Here is a tiny trained network, its code and every weight. The questions are about switching its units off for an input and a target symbol, where a switched-off unit gives its printed mean instead of its output.

import numpy as np


def w(rows, s, z=0):
    codes = np.array(rows[::2]) - 128.0
    scale = np.full(codes.shape[1], s)
    scale[-1] = z or s
    return codes * scale


def norm(h):
    return h / np.sqrt((h * h).mean(-1, keepdims=True) + 1e-5)


def f(y):
    return np.maximum(y, 0)


def softmax(a):
    e = np.exp(a - a.max(-1, keepdims=True))
    return e / e.sum(-1, keepdims=True)


def log_softmax(a):
    a = a - a.max(-1, keepdims=True)
    return a - np.log(np.exp(a).sum(-1, keepdims=True))


def net(x, mask):
    ids = ['ΓΨαδλμτ'.index(c) for c in x.split()]
    T = len(ids)
    res = E[ids] + P[:T]
    r = norm(res)
    for j in range(2):
        rows = slice(4 * j, 4 * j + 4)
        q, k, v = (r @ M[0][rows].T for M in (Q, K, V))
        z = softmax(np.where(np.tri(T) > 0, q @ k.T / 4**0.5, -1e9)) @ v
        o = O[0][rows]
        res = res + np.where(mask[j], z, o[:, -1]) @ o[:, :-1]
    y = f(norm(res) @ A[0][:, :-1].T + A[0][:, -1])
    res = res + np.where(mask[2:14], y, B[0][:, -1]) @ B[0][:, :-1]
    return log_softmax(norm(res)[-1] @ U[:, :-1].T + U[:, -1])


Q, K, V, O, A, B = {}, {}, {}, {}, {}, {}
E = w([
[211,86,139],'Γ',
[179,141,211],'Ψ',
[153,117,88],'α',
[176,108,190],'δ',
[137,4,110],'λ',
[156,119,183],'μ',
[131,130,159],'τ',
],0.016)
P = w([
[81,133,123],'0',
[161,4,130],'1',
[110,83,136],'2',
[96,149,116],'3',
[187,77,133],'4',
[126,130,141],'5',
[101,166,112],'6',
[181,102,121],'7',
[117,86,176],'8',
[106,174,108],'9',
[199,113,109],'10',
[144,165,232],'11',
[117,189,104],'12',
[215,131,97],'13',
],0.019)
Q[0] = w([
[155,106,98],'H1',
[224,129,71],'H1',
[37,214,93],'H1',
[136,155,108],'H1',
[2,126,181],'H2',
[248,123,140],'H2',
[225,130,96],'H2',
[211,124,162],'H2',
],0.023)
K[0] = w([
[89,76,115],'H1',
[121,58,28],'H1',
[144,252,115],'H1',
[141,143,91],'H1',
[91,14,197],'H2',
[192,244,133],'H2',
[162,210,94],'H2',
[185,199,178],'H2',
],0.022)
V[0] = w([
[162,10,162],'H1',
[175,95,163],'H1',
[249,118,131],'H1',
[67,132,119],'H1',
[21,154,41],'H2',
[213,143,100],'H2',
[183,3,97],'H2',
[139,155,81],'H2',
],0.015)
O[0] = w([
[72,26,163,247],'H1',
[116,72,102,174],'H1',
[168,45,83,144],'H1',
[110,170,157,117],'H1',
[148,140,4,65],'H2',
[55,101,151,118],'H2',
[51,218,148,98],'H2',
[95,110,96,101],'H2',
],0.019,0.012)
A[0] = w([
[26,160,184,75],'N1',
[141,112,89,128],'N2',
[34,64,49,125],'N3',
[124,78,38,104],'N4',
[242,89,124,59],'N5',
[161,176,26,164],'N6',
[38,135,78,10],'N7',
[94,216,212,1],'N8',
[110,247,71,230],'N9',
[132,90,5,133],'N10',
[59,176,94,184],'N11',
[123,139,206,188],'N12',
],0.019,0.005)
B[0] = w([
[188,181,133,224],'N1',
[140,159,139,159],'N2',
[36,56,110,224],'N3',
[174,173,114,199],'N4',
[104,204,131,218],'N5',
[85,139,237,172],'N6',
[141,50,64,140],'N7',
[162,177,242,199],'N8',
[2,191,121,214],'N9',
[166,228,139,204],'N10',
[170,134,59,172],'N11',
[123,98,54,254],'N12',
],0.041,0.0086)
U = w([
[201,152,42,148],'Γ',
[162,70,174,250],'Ψ',
[28,137,14,36],'α',
[9,138,178,133],'δ',
[39,129,135,127],'λ',
[48,85,182,23],'μ',
[158,154,217,133],'τ',
],0.011,0.0027)

Each question gives the input, a string of symbols that net reads in full, and the target symbol t.
The units are the heads (4 rows each of Q, K, V and O) and the neurons (one row each of A and B). Each row of codes is followed by its name. A weight is (code - 128) times the scale printed after its matrix; where a second scale follows, it is the last column's (O, A, B and U).
mask holds one flag per unit, heads first, then neurons. A switched-off unit (its flag False) gives its mean, the last column of its rows in O or B, instead of its output. The means were averaged over made-up inputs and are rounded, as every weight is.
A unit's drop is (log p(t) with every unit on - log p(t) with that unit switched off) / (log p(t) with every unit on - log p(t) with every unit switched off).
The circuit of an input: a set's keep is (log p(t) with only the set's units on - log p(t) with every unit switched off) / (log p(t) with every unit on - log p(t) with every unit switched off). Starting from the 12 units with the biggest drops (on a tie, the unit counted first), units are removed one at a time, each time the one whose removal leaves the highest keep (on an exact tie, the one counted first), for as long as the keep stays at least 0.8.
units of the circuit, in order: the units of the circuit, biggest drop first
most important unit: the unit with the biggest drop
top k neurons: the k neurons with the biggest drops, biggest first
heads that matter: for each layer, one digit per head in row order, 1 if its drop is at least 0.15 and else 0, layers parted by /
drop of u: that unit's drop, to one decimal
input τ τ α λ Ψ Γ, target τ: units of the circuit, in order : N9
input τ Ψ τ λ α, target τ: units of the circuit, in order : H2, N1, N9
input τ Γ δ τ τ α, target α: units of the circuit, in order : H2, N7
input α α τ α Γ μ δ, target Ψ: top 3 neurons : N9, N3, N6
input μ τ λ δ, target Ψ: top 3 neurons : N9, N3, N12
input Ψ μ δ μ μ μ α Γ μ, target Ψ: heads that matter : 01
input α τ δ μ Ψ Γ, target Ψ: heads that matter : 01
input μ δ μ α τ δ μ τ, target Ψ: top 2 neurons : N9, N12
input λ τ Γ δ τ τ τ τ δ μ, target τ: units of the circuit, in order : H2, N1
input μ τ τ μ τ τ δ μ τ Ψ τ τ, target Ψ: units of the circuit, in order : N9, H2, N12
input δ α δ μ α τ Ψ α μ μ τ μ, target Ψ: units of the circuit, in order : N9, H2
input δ α δ Γ λ τ λ μ τ τ Ψ α α Γ, target α: top 3 neurons : N3, N8, N1
input τ τ Γ α μ, target α: top 2 neurons : N3, N10
input λ τ τ α μ δ δ μ Ψ Ψ, target Γ: units of the circuit, in order : H1, N9
input δ λ μ μ, target τ: most important unit : N8
input α τ μ τ τ μ μ δ α λ α, target τ: top 2 neurons : N12, N3
input τ τ λ α λ α, target α: top 3 neurons : N3, N10, N4
input τ α τ τ δ Γ μ α τ, target τ: top 4 neurons : N1, N3, N9, N8
input α τ λ δ λ μ λ Ψ α λ α μ α Ψ, target α: top 2 neurons : N3, N8
input α λ δ τ τ Γ τ τ τ α τ, target α: top neuron : N3
input τ τ τ μ μ μ α τ τ λ τ α α μ, target α: top 3 neurons : N3, N8, N1
input λ δ τ, target τ: top 2 neurons : N1, N9
input Γ μ Ψ α λ, target α: top 2 neurons : N3, N10
input μ τ Ψ λ, target α: drop of H2 : 0.7
input δ μ λ τ μ, target Γ: drop of H2 : 0.8
input τ Γ λ α Ψ μ μ μ μ τ λ, target Γ: drop of N10 : 0.2
input μ μ λ τ μ Γ, target Γ: drop of N3 : 0.0
input μ μ μ τ μ Γ, target Γ: units of the circuit, in order : H2
